After every row comes one of two labels: whether the row has a hidden trait. Each part has its own trait and labels.
[  70  -10   14    5   12   11  -10   17   -4   24   23    9  -28   13
   -9   -2   22   37   17  -53   13   10    2   -6  -13   -2    4   15
   -2    1  -12    8   -1  -45 -100   -3   23   -7   11    0   27  -38
   10    4  -10   18    0   27   -4    1   10   42   -8  -37  -35]
G
[  4 -38   9   4  17 -10   3  18  -4   8  40  -7  25 -18   6  -8 -10 -27
  20  -7  -1  -4   9  -3  13   5 -12  10  -1  -2   2   0  -2   2 -35  13
   2  -3   1  -4   8  -5  13  -1   5   2  -1 -11  11   3   0  23   1   8
 -26]
P
[  5  16  11   1   3  -4  -1   9   0   9 -23  -5   3  -1   3  -1  -9  11
  -5 -10   3  -1 -30  -4  -5   3  -8   9  12   0   4  -5   7  -3 -54   5
  17  -4   3   0  11  14  17   0   2   4   1  -4   2  19   0  13  -4   3
 -11]
G
[  2   8  10  -9   6   1  -6   9 -19  11   7  12  -8  18   0  -1 -13  -1
 -27  55   6   0 -21  -2 -16   1  -5   8   0   1   6   1   8  -7 -16  -5
   8  -5   5  -3  12  20  -5   1  -3   2   0   2  -4   4  -1  17  -3  -1
  -3]
G
[  9 -30  11   1  16  -4  -1  17  -1  10  41  -5   6  -5   3  -6 -11  -8
   5 -21   5   0   6  -3   1   3  -8  10  -1  -1   4   4  -2  -4 -25  11
   2  -4   3  -1  12   8  16   0   2   5  -1  -3   8   1   1  27   0   2
 -27]
P
[  4 -25  14   0  15   3 -19   7   6   4  57  -4 -16  -2   2  -3  -1 -39
  11   7  -8  -5   2   2 -40   1  -4   4  -2   1   8   4  -6  -3 -48  17
 -15  -5   4  -3   4  33  33   2   4  -7   0  -4   4  -8  -5   9   0  12
 -12]
P
[ 51  -7  12   2   4  -2  -3  17   2   4  -5  -9  -1  -5  16  -1   1 -21
   8 -18   2  -5   1   2 -20  12  -8   7  -4   1   6   2   0   1 -77  17
   5  -4   2  10  -1  17  44   0   6   0   0  -9   6  -4  -4   6   1  33
  -4]
G
[  1 -26   7   3   2  -6 -23   7  -6   1  44 -10   7  -7   7  -3  -1 -23
  13  38 -10  -6   6   1 -17   3 -11   5  -2   1   5   0  -2   5 -16  21
 -13  -4   0  -8  -2  14  28   0   8  -7  -2 -15   8  -4  -6   0   2  13
  -1]
P
[ -6  -5  12   1   5   2  23  -6  18  -5 -10  -8  -7  -3   3   2  -3 -18
   4 -49  15  -4   1   3 -26   2   3   6  -2   1   7   2  -2   4 -47  16
   6  -5   3  14   5  23  27   1   4   1   1  -6   6  -5  -4   9   6  25
  -6]
G
[  3  33  12   2   5  -3  -3   7   3   3 -64 -10  -2  10   5   3  -1 -24
  10 -17   9  -5 -13   1 -22   2  -8   5  -2   1   6  -2   7   1 -35  18
  28  -4   2   5  -3  20  28   0   6  -1   0 -10   6   3  -5   4   1  26
  -2]
G
[ 31 -13  11   4   4  -3  -3   9   1   9   6  -6   1  -1   2  -3   6  10
   5 -22   4  -1  20  -2 -27   2  -7   9  -2   0   5   4  -3  -5 -91  12
   6  -4   3   1  11  12  19   0   2   5  -1  -3   7  -5   0  14   0   3
 -15]
P
[ 37  -1 -20   2 -10   5   1   7   0 -13   1  -1   7  -3   4  -2   2  31
  -2 -15   3  -2   5  -1  42   3  -6   7  -2   1 -14   1  10   6  33  -9
   6  -4   2   1 -12 -56  20  -4  -6   2  -1  -6 -11  -1  -2   9   1   4
   3]
G
[  9 -11   5   3   5   0  -4  10   2  12  11  -2   4 -10  -4  -2 -10   7
  20 -27  -5 -23   3 -11  99  -9  -5  -6   8   0  -9   3   0 -11  84 -15
   8   9   5  -7  14 -21  -2   1   0   6  -1   2  -7  -1   1  19  -3 -59
 -15]
P
[-26 -20  16   1  11  -8  -6   9   1  17  23  -5  -1  -1   1  -2  -8   3
  -3 -21   5  -1   4  -1 -10   2  -7   8   0  -1  11   3  -7  -8 -54  11
  -6  -5   4   1  12  31  20   2   2   4   0  -2   7  -2   0  14  -1   4
 -12]
G
[ -5 -12   0   0 -10  -1  -4 -22   1  10  16  -4  -3   1  -8  -2  -9  89
 -25 -26   5   7  16   2 -11  -2  -6   9  -2   0   4   3  -5  -6 -63  10
  -5  -5   4   2  13  15  18   1   0   5  -1   1   6  -3   1  17   3  -1
 -14]
G
[-50 -15  15   0   4  -2  -2   1  27  11  11  -3  21   1  -3  -2 -11  17
  -8 -23   4   1   5  -3  -3  -6  -7  10   1   0   4   3  -3  -5 -61  10
   7   1   4  -1  18  11   3   0   1   6  -1   0  10   0   2  17   0  -2
 -14]
P
[   6   -4   15    1    5   -2   -3    9    1    9   -2   -5   -1   -1
    2   -2   -8    4   -2  -23   14   -1    4   -1  -35    2   -7   16
   -2    0   10    2    0   -4 -100   12    6   -5    4    9   11   19
   21    1    2    4    0   -2    7    0    0   14    0   31  -12]
G
[  8 -19  -5   0  -7   1  -4  -8   2   1  23  -4  -7   0   0  -2 -10  63
  -5 -29   5   1  30   2 -14   1  -5   9 -12   1  -7   3  -3  -7 -71  11
   3  -5   5   2  13 -28  22   0  -2   6  -1   2   6 -18   1  17   5  -6
 -15]
G
[  9 -11  12  -1   5   2  -4  10   0  11   9  -3  -6  13   1  -2 -10   9
 -38 -23   5  15   4   4 -44   3  -5  10  -2   0   8   3   0  -7 -73  10
   8  -7   4   1  14  20  19   1   1   6   0   2   6  -1   1  19   0  17
 -14]
G
[  8  -1  14  -3  20  36  -4   9  17   5   1  -5  20 -45  -1   0  -6 -75
   2 -35   7  -1  -1   0 -19   0  -2   7  -2   1   8   4  -2  -7 -67  12
   9  -6  10   6  11  33  28   2   1   5   1   3   3  -6  12  16  -1   2
 -13]
P
[   9  -11   12    0   -6   -5   -4    2    0    9    5   -5  -12   32
    1   -1   -8   79  -13  -24    5   12   20    8 -100    2   -6    8
   -7    1    5    3   -5   -5  -71   31   -2   -5    4    2   11   19
   21    1    2    4   -3   -1    9   -8   -9   15    1    1  -12]
G
[  1  -5   7  -2   4  -2 -15   9 -23   9   5   6  -3  23   2  -1  -8  -1
 -20  63   4  -1  -6  -1 -12   2  -6   8  -1   1   5   2   3  -4 -17   8
   7  -5   4  -5  10  18  -3   1  -1   1   0  -3   0  -2  -6  13  -2   4
  -9]
G
[ 22 -14   6  11   4  -3  -2  10   1   9   6  -7   1  -1   3  -2  25   5
  12 -40   4  -1   4  -2  -8  -2   1   9  -2   0 -18   2   0  -3 -31  11
  22   5   3   1   8 -58  19   0   3   4  -1  -4   0  -1   0  13   0 -12
 -11]
G
[  6 -14  11   1   3  -4  -2   9  -6   9   8  -4  -1  19   3  -2  -9  24
 -38 -13   4  22   5   6 -59   5  -8   8  -5   1   5   2   0  -3 -62  12
   6  -6   3   0  10  10  19   0   1   4  -1  -4   8  -1   0  14   1  22
 -11]
G
[-18 -13   9  13  -5 -13  19 -15  24  -7 -11 -27  24 -15   5  -1   6 -13
  23 -32  -1 -12   5   4 -11  -2  -7   2  -1   0   4  -3  -4  17  16  28
  -2   4  -4  10 -12   3  32  -2  14  -2  -1 -32  14  -4 -11 -16  10  43
  12]
G
[-21 -12   6   1 -10  -3  -2 -25   1   8   6  -6   2  -2  -8  -2  -8  79
 -21 -20   3   2   9   1 -10  -4  -8   8  -1   0   5   2  -4  -2 -50  14
  -2  -4   3   1   9  13  16   0   3   3  -1  -5   8  -1  -1  11   5   5
 -10]
G
[  5 -11  10   7   4  -4  -2   8   5   6   3  -8   8 -14   2  -2   2  -4
  31 -17   3 -25   4  -6  60  -6  -8  -1   5   0  -7   2   0  -5  58   3
   5   9   2   1   6 -25  18   0   4   2  -1  -8  -2  -2  -2   9   0 -32
  -7]
P
[   7   -3   15    0    5   -2   -3    9    1    9   -8   -4   -1    5
    2   -2   -9    6   -4  -24   20   -1    4    1  -52    2   -6   19
   -2    0   10    3    0   -5 -100   12    7   -5    4   12   12   20
   18    1    2    5    0   -1    7   -1    0   15    0   36  -13]
G
[ -3 -20  -7   8  -4 -17 -18   5 -16  -3   8 -15  34 -14  14  -3  -1   0
  12  70 -23  -8   8   0  14   7 -18   4  -1   0  -2  -3   2  15  78  19
  -1  -1  -4 -19  -8 -18  22  -3  12  -8  -1 -30   3   0  -7 -11  -1   5
   7]
P
[  4 -16  10   3   5  28  14   8   8  -6   5  -9  45 -50   6  -2  -7 -25
   0 -26   1  -3   6  -1  34   4 -11   8  -2   0   4   0   1   7 -35   7
   3  -4   2  -1   5   4  19  -1   6   1   3 -12   9   0  15   6   2  13
  -6]
P
[ 16 -12  18  -2  24   0  -2  25   0  10   8  -5  -1 -15  10  -2 -10 -55
   0 -24   4   0   4  -2  -8  10  -7   9  -1   0   5   3   0  -4 -57  11
   7  -5   9   1  12  13  18   1   1   5  -1  -1   7  -1   2  15   0   6
 -13]
P
[ 13 -13  12   1   4  16  24   9   5  -7   8  -5   2 -18   1  -2  -9   7
  -5 -68   4  -1   4  -2  -7   3  -3   8  -2   0   5   2   0   0 -55  12
   6  -5   4   6  11  12  18   0   2   4   2  -3   7  -1  10  14   2   3
 -12]
G
[-14   2  13  -4   6   0  -7   8 -15   6  -1   2  -7  21   2  -1 -10 -14
 -33  54   4  -3 -15   0 -22   2  -6   6  -2   1   9   1   3  -3 -43  15
   6  -5   3   2   7  25   5   1   1   2   0  -4   5  -1  -8  10   0   9
  -1]
G
